Below are the code and all the weights of a small trained network. Each question names an input and a class and asks about switching units off, where a switched-off unit gives its printed mean instead of its output.

import numpy as np


def w(rows, s, z=0):
    codes = np.array(rows[::2]) - 128.0
    scale = np.full(codes.shape[1], s)
    scale[-1] = z or s
    return codes * scale


def norm(h):
    return h / np.sqrt((h * h).mean(-1, keepdims=True) + 1e-5)


def f(y):
    return y / 2 * (1 + np.tanh(0.7978845608 * (y + 0.044715 * y**3)))


def log_softmax(a):
    a = a - a.max(-1, keepdims=True)
    return a - np.log(np.exp(a).sum(-1, keepdims=True))


def net(x, mask):
    res = np.array(x, float).reshape(1, 3) / 4 @ E
    u = 0
    for l in range(2):
        y = f(norm(res) @ A[l][:, :-1].T + A[l][:, -1])
        res = res + np.where(mask[u : u + 6], y, B[l][:, -1]) @ B[l][:, :-1]
        u += 6
    return log_softmax(norm(res)[-1] @ U[:, :-1].T + U[:, -1])


A, B = {}, {}
E = w([
[167,153,58,157,177,116,99],'x0',
[2,79,149,210,136,96,100],'x1',
[139,119,177,79,79,127,143],'x2',
],0.0044)
A[0] = w([
[222,206,180,2,70,164,214,7],'L0N0',
[142,48,71,221,145,155,69,246],'L0N1',
[216,91,83,114,182,186,103,65],'L0N2',
[109,204,242,77,58,115,192,226],'L0N3',
[224,231,32,169,206,200,119,79],'L0N4',
[254,203,211,40,15,155,173,12],'L0N5',
],0.0045,0.0017)
B[0] = w([
[88,45,23,100,159,235,4,252],'L0N0',
[210,95,53,86,123,105,70,198],'L0N1',
[152,62,83,222,127,93,189,171],'L0N2',
[196,115,213,64,23,227,160,204],'L0N3',
[251,148,138,182,100,43,164,251],'L0N4',
[156,45,19,11,131,230,3,254],'L0N5',
],0.0041,0.005)
A[1] = w([
[196,104,110,165,159,62,153,103],'L1N0',
[115,67,110,210,213,67,71,169],'L1N1',
[161,42,108,145,185,100,27,2],'L1N2',
[142,207,112,153,143,64,181,90],'L1N3',
[61,151,253,91,18,191,254,105],'L1N4',
[51,116,40,177,186,92,73,73],'L1N5',
],0.0048,0.0026)
B[1] = w([
[142,178,159,186,105,118,199,191],'L1N0',
[109,254,120,144,177,134,244,253],'L1N1',
[88,53,187,133,87,190,80,201],'L1N2',
[213,67,81,71,141,196,82,131],'L1N3',
[79,65,215,139,85,74,66,207],'L1N4',
[56,154,189,75,185,99,176,201],'L1N5',
],0.0053,0.0037)
U = w([
[39,31,253,138,35,75,56,4],'0',
[20,208,142,210,217,39,226,76],'1',
[227,42,45,47,43,223,44,171],'2',
[242,198,17,214,166,70,208,120],'3',
],0.005,0.0028)

Each question gives the input, the list of numbers given to net, and the class t.
The units are the neurons (one row each of A and B). Each row of codes is followed by its name. A weight is (code - 128) times the scale printed after its matrix; where a second scale follows, it is the last column's (A, B and U).
mask holds one flag per neuron, layer by layer. A switched-off neuron (its flag False) gives its mean, the last column of its row in B, instead of its output. The means were averaged over made-up inputs and are rounded, as every weight is.
A unit's drop is (log p(t) with every unit on - log p(t) with that unit switched off) / (log p(t) with every unit on - log p(t) with every unit switched off).
The circuit of an input: a set's keep is (log p(t) with only the set's units on - log p(t) with every unit switched off) / (log p(t) with every unit on - log p(t) with every unit switched off). Starting from all 12 units, units are removed one at a time, each time the one whose removal leaves the highest keep (on an exact tie, the one counted first), for as long as the keep stays at least 0.8.
units of the circuit, in order: the units of the circuit, biggest drop first
most important unit: the unit with the biggest drop
k most important neurons: the k neurons with the biggest drops, biggest first
drop of u: that unit's drop, to one decimal
input [0,1,-3], class 1: units of the circuit, in order : [L0N5, L1N5]
input [-2,3,-1], class 1: most important unit : L0N3
input [4,7,7], class 1: units of the circuit, in order : [L0N5, L1N1]
input [2,-2,0], class 3: units of the circuit, in order : [L0N4, L0N3]
input [7,5,5], class 1: 2 most important neurons : [L0N5, L1N1]
input [-8,0,-4], class 0: 2 most important neurons : [L1N4, L0N5]
input [-8,-1,-6], class 0: 2 most important neurons : [L1N4, L0N5]
input [-5,5,-4], class 1: 2 most important neurons : [L0N3, L0N5]
input [2,3,5], class 0: 2 most important neurons : [L0N5, L0N0]
input [7,0,1], class 3: drop of L1N5 : 0.0
input [-3,2,1], class 0: drop of L1N4 : 0.1
